Here is a tiny trained network, its code and every weight. The questions are about switching its units off for an input and a class, where a switched-off unit gives its printed mean instead of its output.

import numpy as np


def w(rows, s, z=0):
    codes = np.array(rows[::2]) - 128.0
    scale = np.full(codes.shape[1], s)
    scale[-1] = z or s
    return codes * scale


def f(y):
    return np.maximum(y, 0)


def log_softmax(a):
    a = a - a.max(-1, keepdims=True)
    return a - np.log(np.exp(a).sum(-1, keepdims=True))


def net(x, mask):
    res = np.array(x, float).reshape(1, 8) / 4 @ E
    y = f(res @ A[0][:, :-1].T + A[0][:, -1])
    res = res + np.where(mask, y, B[0][:, -1]) @ B[0][:, :-1]
    return log_softmax(res[-1] @ U[:, :-1].T + U[:, -1])


A, B = {}, {}
E = w([
[128,129,130],'x0',
[104,109,2],'x1',
[126,129,129],'x2',
[130,128,126],'x3',
[125,125,129],'x4',
[233,252,116],'x5',
[130,130,131],'x6',
[240,80,134],'x7',
],0.0069)
A[0] = w([
[71,49,135,147],'N1',
[106,74,115,59],'N2',
[112,96,211,168],'N3',
[155,215,107,24],'N4',
[153,144,31,155],'N5',
[178,63,125,96],'N6',
[84,158,144,66],'N7',
[168,79,121,67],'N8',
[92,187,130,138],'N9',
[88,168,189,58],'N10',
[186,88,155,70],'N11',
[150,196,113,2],'N12',
[116,108,131,76],'N13',
[239,61,137,65],'N14',
[124,152,85,144],'N15',
[240,96,105,78],'N16',
[88,226,108,50],'N17',
[118,102,121,96],'N18',
[30,222,187,89],'N19',
[91,49,156,4],'N20',
[116,177,205,88],'N21',
[158,152,198,113],'N22',
[169,155,98,109],'N23',
[144,22,125,90],'N24',
[240,206,70,95],'N25',
[247,46,131,80],'N26',
[192,73,149,84],'N27',
[105,149,140,95],'N28',
[95,152,130,71],'N29',
[196,151,166,135],'N30',
[117,188,196,139],'N31',
[160,125,209,148],'N32',
],0.012,0.0073)
B[0] = w([
[193,145,160,242],'N1',
[134,87,184,159],'N2',
[128,93,58,211],'N3',
[144,129,178,167],'N4',
[167,44,128,218],'N5',
[96,173,118,166],'N6',
[95,180,96,142],'N7',
[95,159,102,145],'N8',
[122,131,101,176],'N9',
[121,122,122,152],'N10',
[113,132,128,159],'N11',
[98,125,254,146],'N12',
[114,136,147,132],'N13',
[32,140,91,197],'N14',
[150,100,115,173],'N15',
[73,137,123,200],'N16',
[117,128,154,165],'N17',
[120,157,164,143],'N18',
[104,139,110,204],'N19',
[126,145,206,162],'N20',
[140,59,114,176],'N21',
[137,84,108,189],'N22',
[118,119,174,170],'N23',
[125,129,176,190],'N24',
[118,111,176,253],'N25',
[77,153,102,211],'N26',
[87,161,113,169],'N27',
[93,138,104,137],'N28',
[90,161,115,135],'N29',
[133,108,104,211],'N30',
[122,102,99,201],'N31',
[173,101,120,206],'N32',
],0.0084,0.0071)
U = w([
[116,123,115,230],'0',
[117,123,109,213],'1',
[93,148,251,41],'2',
[124,122,97,184],'3',
[124,121,91,172],'4',
[140,45,48,2],'5',
[34,188,97,15],'6',
[124,121,104,127],'7',
],0.015,0.0088)

Each question gives the input, the list of numbers given to net, and the class t.
The units are the neurons (one row each of A and B). Each row of codes is followed by its name. A weight is (code - 128) times the scale printed after its matrix; where a second scale follows, it is the last column's (A, B and U).
mask holds one flag per neuron, in row order. A switched-off neuron (its flag False) gives its mean, the last column of its row in B, instead of its output. The means were averaged over made-up inputs and are rounded, as every weight is.
A unit's drop is (log p(t) with every unit on - log p(t) with that unit switched off) / (log p(t) with every unit on - log p(t) with every unit switched off).
The circuit of an input: a set's keep is (log p(t) with only the set's units on - log p(t) with every unit switched off) / (log p(t) with every unit on - log p(t) with every unit switched off). Starting from the 12 units with the biggest drops (on a tie, the unit counted first), units are removed one at a time, each time the one whose removal leaves the highest keep (on an exact tie, the one counted first), for as long as the keep stays at least 0.8.
circuit, biggest first: the units of the circuit, biggest drop first
most important unit: the unit with the biggest drop
top k neurons: the k neurons with the biggest drops, biggest first
drop when u is switched off: that unit's drop, to one decimal
input [-1,1,-5,4,2,6,-5,3], class 2: circuit, biggest first -> [N25, N3]
input [5,-7,2,-6,1,-1,-7,-4], class 3: most important unit -> N5
input [5,-6,-4,-6,8,1,-2,-8], class 6: top 2 neurons -> [N19, N5]
input [6,0,-7,6,2,-8,1,-6], class 2: top 3 neurons -> [N20, N1, N2]
input [4,-8,-7,-7,-2,-4,-1,-5], class 5: top 2 neurons -> [N3, N21]
input [7,-7,1,2,0,3,6,8], class 6: circuit, biggest first -> [N14, N26]
input [2,-3,7,-5,-8,8,-6,-6], class 2: top 2 neurons -> [N12, N4]
input [5,2,-6,5,-5,7,-5,-1], class 2: top 2 neurons -> [N25, N12]
input [4,3,7,-5,1,-6,4,8], class 6: drop when N26 is switched off -> 0.2
input [6,3,6,6,-3,0,5,7], class 6: drop when N16 is switched off -> 0.1
input [6,0,4,5,7,8,6,-2], class 2: drop when N12 is switched off -> 0.3
input [1,-8,4,-2,4,1,7,1], class 5: drop when N21 is switched off -> 0.1
